Below is a small trained network, with its code and all its weights. Each question gives an input and a target symbol and asks what happens when units are switched off, that is, made to give their printed mean instead of their output.

import numpy as np


def w(rows, s, z=0):
    codes = np.array(rows[::2]) - 128.0
    scale = np.full(codes.shape[1], s)
    scale[-1] = z or s
    return codes * scale


def norm(h):
    return h / np.sqrt((h * h).mean(-1, keepdims=True) + 1e-5)


def f(y):
    return np.maximum(y, 0)


def softmax(a):
    e = np.exp(a - a.max(-1, keepdims=True))
    return e / e.sum(-1, keepdims=True)


def log_softmax(a):
    a = a - a.max(-1, keepdims=True)
    return a - np.log(np.exp(a).sum(-1, keepdims=True))


def net(x, mask):
    ids = ['αδεζηλπ'.index(c) for c in x.split()]
    T = len(ids)
    res = E[ids] + P[:T]
    q, k, v = (norm(res) @ M[0].T for M in (Q, K, V))
    z = softmax(np.where(np.tri(T) > 0, q @ k.T / 3**0.5, -1e9)) @ v
    res = res + np.where(mask[0], z, O[0][:, -1]) @ O[0][:, :-1]
    y = f(norm(res) @ A[0][:, :-1].T + A[0][:, -1])
    res = res + np.where(mask[1:17], y, B[0][:, -1]) @ B[0][:, :-1]
    return log_softmax(norm(res)[-1] @ U[:, :-1].T + U[:, -1])


Q, K, V, O, A, B = {}, {}, {}, {}, {}, {}
E = w([
[33,120,210],'α',
[184,129,116],'δ',
[85,146,165],'ε',
[197,132,110],'ζ',
[129,77,139],'η',
[114,181,203],'λ',
[200,67,247],'π',
],0.015)
P = w([
[84,13,116],'0',
[91,16,79],'1',
[112,33,82],'2',
[153,65,68],'3',
[157,98,67],'4',
[153,116,80],'5',
[148,124,88],'6',
[150,143,93],'7',
[135,163,94],'8',
[139,190,96],'9',
[151,90,138],'10',
[84,201,47],'11',
[79,243,47],'12',
[202,126,252],'13',
],0.0037)
Q[0] = w([
[193,187,95],'H0',
[86,161,64],'H0',
[137,128,254],'H0',
],0.0082)
K[0] = w([
[147,45,59],'H0',
[50,78,85],'H0',
[206,254,24],'H0',
],0.0054)
V[0] = w([
[151,10,191],'H0',
[148,96,145],'H0',
[173,183,225],'H0',
],0.012)
O[0] = w([
[198,110,233,253],'H0',
[170,149,154,169],'H0',
[176,247,164,243],'H0',
],0.011,0.0049)
A[0] = w([
[98,214,137,147],'N0',
[104,119,110,57],'N1',
[112,192,100,189],'N2',
[213,124,60,90],'N3',
[208,171,116,249],'N4',
[65,163,112,84],'N5',
[73,73,103,131],'N6',
[134,126,38,86],'N7',
[10,68,110,109],'N8',
[137,90,154,195],'N9',
[144,84,138,170],'N10',
[122,225,99,121],'N11',
[151,41,59,194],'N12',
[95,132,101,152],'N13',
[137,141,136,95],'N14',
[31,141,187,77],'N15',
],0.012,0.0018)
B[0] = w([
[27,48,155,211],'N0',
[73,130,119,128],'N1',
[176,195,104,164],'N2',
[8,230,71,159],'N3',
[216,147,48,253],'N4',
[158,179,122,140],'N5',
[167,113,107,129],'N6',
[152,90,171,128],'N7',
[147,170,75,133],'N8',
[140,81,111,173],'N9',
[145,150,90,158],'N10',
[190,221,125,187],'N11',
[11,39,113,135],'N12',
[131,153,108,128],'N13',
[145,114,116,153],'N14',
[115,156,54,190],'N15',
],0.013,0.0077)
U = w([
[131,188,127,26],'α',
[110,69,21,102],'δ',
[51,74,191,98],'ε',
[177,109,247,214],'ζ',
[127,2,158,255],'η',
[148,35,105,58],'λ',
[81,75,32,115],'π',
],0.0093,0.004)

Each question gives the input, a string of symbols that net reads in full, and the target symbol t.
The units are the heads (3 rows each of Q, K, V and O) and the neurons (one row each of A and B). Each row of codes is followed by its name. A weight is (code - 128) times the scale printed after its matrix; where a second scale follows, it is the last column's (O, A, B and U).
mask holds one flag per unit, heads first, then neurons. A switched-off unit (its flag False) gives its mean, the last column of its rows in O or B, instead of its output. The means were averaged over made-up inputs and are rounded, as every weight is.
A unit's drop is (log p(t) with every unit on - log p(t) with that unit switched off) / (log p(t) with every unit on - log p(t) with every unit switched off).
The circuit of an input: a set's keep is (log p(t) with only the set's units on - log p(t) with every unit switched off) / (log p(t) with every unit on - log p(t) with every unit switched off). Starting from the 12 units with the biggest drops (on a tie, the unit counted first), units are removed one at a time, each time the one whose removal leaves the highest keep (on an exact tie, the one counted first), for as long as the keep stays at least 0.8.
units of the circuit, in order: the units of the circuit, biggest drop first
top k neurons: the k neurons with the biggest drops, biggest first
drop of u: that unit's drop, to one decimal
input η δ ε, target η: units of the circuit, in order	H0, N11
input η α α, target η: units of the circuit, in order	H0, N3
input α ζ ε, target δ: units of the circuit, in order	H0
input ε δ η ζ ζ α, target δ: top 3 neurons	N15, N8, N0
input δ η η δ, target η: units of the circuit, in order	H0, N12
input η δ ε η ε, target η: top 4 neurons	N3, N11, N4, N2
input ε ε α α, target π: units of the circuit, in order	N15, H0
input ε η α, target η: top 3 neurons	N11, N4, N3
input ζ ζ α ε, target δ: units of the circuit, in order	H0, N11
input δ δ ε ε δ ε, target π: drop of N15	1.2
input δ π η, target ζ: drop of N15	0.1
input α ε α, target π: drop of N8	0.4
input ζ λ δ π π π ζ ε α α, target ε: drop of N0	0.2
input π δ ε, target ζ: units of the circuit, in order	H0
